Here is a tiny trained network, its code and every weight. The questions are about switching its units off for an input and a class, where a switched-off unit gives its printed mean instead of its output.

import numpy as np


def w(rows, s, z=0):
    codes = np.array(rows[::2]) - 128.0
    scale = np.full(codes.shape[1], s)
    scale[-1] = z or s
    return codes * scale


def norm(h):
    return h / np.sqrt((h * h).mean(-1, keepdims=True) + 1e-5)


def f(y):
    return y / 2 * (1 + np.tanh(0.7978845608 * (y + 0.044715 * y**3)))


def log_softmax(a):
    a = a - a.max(-1, keepdims=True)
    return a - np.log(np.exp(a).sum(-1, keepdims=True))


def net(x, mask):
    res = np.array(x, float).reshape(1, 2) / 4 @ E
    u = 0
    for l in range(3):
        y = f(norm(res) @ A[l][:, :-1].T + A[l][:, -1])
        res = res + np.where(mask[u : u + 9], y, B[l][:, -1]) @ B[l][:, :-1]
        u += 9
    return log_softmax(norm(res)[-1] @ U[:, :-1].T + U[:, -1])


A, B = {}, {}
E = w([
[135,88,168,213],'x0',
[92,254,37,211],'x1',
],0.0085)
A[0] = w([
[134,161,48,61,193],'L0N0',
[122,81,155,120,64],'L0N1',
[155,122,150,130,65],'L0N2',
[129,130,109,114,75],'L0N3',
[126,142,119,159,29],'L0N4',
[169,80,117,131,5],'L0N5',
[135,148,128,151,106],'L0N6',
[133,195,96,64,128],'L0N7',
[124,117,118,1,104],'L0N8',
],0.017,0.0017)
B[0] = w([
[56,100,166,88,234],'L0N0',
[82,111,176,130,182],'L0N1',
[130,139,164,134,136],'L0N2',
[123,110,127,121,131],'L0N3',
[134,88,84,142,150],'L0N4',
[108,137,170,124,153],'L0N5',
[163,140,96,129,146],'L0N6',
[63,102,140,81,220],'L0N7',
[253,108,67,143,254],'L0N8',
],0.025,0.0088)
A[1] = w([
[119,137,115,166,3],'L1N0',
[86,195,164,75,119],'L1N1',
[133,174,138,104,93],'L1N2',
[162,113,14,230,143],'L1N3',
[125,116,255,98,184],'L1N4',
[126,170,129,116,134],'L1N5',
[133,208,146,76,164],'L1N6',
[163,222,131,59,146],'L1N7',
[118,118,196,122,84],'L1N8',
],0.016,0.0028)
B[1] = w([
[148,146,164,96,125],'L1N0',
[129,89,94,56,170],'L1N1',
[147,98,110,121,115],'L1N2',
[137,215,225,47,254],'L1N3',
[72,146,132,253,232],'L1N4',
[123,73,153,122,119],'L1N5',
[122,51,121,128,123],'L1N6',
[157,111,77,148,121],'L1N7',
[124,220,97,223,169],'L1N8',
],0.019,0.0095)
A[2] = w([
[128,50,134,141,116],'L2N0',
[79,174,220,119,4],'L2N1',
[110,89,190,129,149],'L2N2',
[252,128,62,95,117],'L2N3',
[186,74,131,108,90],'L2N4',
[155,103,156,156,178],'L2N5',
[201,146,148,110,141],'L2N6',
[174,107,141,48,105],'L2N7',
[124,152,179,98,167],'L2N8',
],0.021,0.0028)
B[2] = w([
[149,174,122,107,157],'L2N0',
[211,143,105,126,235],'L2N1',
[111,142,64,127,165],'L2N2',
[195,4,13,157,255],'L2N3',
[180,91,125,141,197],'L2N4',
[76,165,131,130,160],'L2N5',
[119,79,46,95,233],'L2N6',
[125,181,143,223,245],'L2N7',
[134,148,147,87,195],'L2N8',
],0.028,0.0094)
U = w([
[210,46,40,157,127],'0',
[17,105,101,86,183],'1',
[68,153,145,249,162],'2',
[185,187,132,87,178],'3',
[119,83,172,140,2],'4',
[120,71,177,141,12],'5',
],0.019,0.0087)

Each question gives the input, the list of numbers given to net, and the class t.
The units are the neurons (one row each of A and B). Each row of codes is followed by its name. A weight is (code - 128) times the scale printed after its matrix; where a second scale follows, it is the last column's (A, B and U).
mask holds one flag per neuron, layer by layer. A switched-off neuron (its flag False) gives its mean, the last column of its row in B, instead of its output. The means were averaged over made-up inputs and are rounded, as every weight is.
A unit's drop is (log p(t) with every unit on - log p(t) with that unit switched off) / (log p(t) with every unit on - log p(t) with every unit switched off).
most important unit: the unit with the biggest drop
top k neurons: the k neurons with the biggest drops, biggest first
top k neurons in layer l: the k neurons of layer l with the biggest drops, biggest first
drop of u: that unit's drop, to one decimal
input [8,1], class 3: most important unit => L0N0
input [4,1], class 3: top 3 neurons => [L0N8, L1N3, L0N0]
input [5,3], class 3: top 2 neurons => [L1N3, L0N8]
input [-1,8], class 1: top 3 neurons => [L0N8, L1N3, L2N3]
input [-6,2], class 1: top 2 neurons in layer 0 => [L0N0, L0N7]
input [1,5], class 3: top 2 neurons => [L0N4, L2N3]
input [8,8], class 3: top 2 neurons => [L1N3, L0N8]
input [3,3], class 3: drop of L0N8 => 0.5
input [3,4], class 3: drop of L0N8 => 0.4
input [5,-7], class 2: drop of L1N7 => 0.0
input [2,2], class 3: drop of L1N3 => 1.1
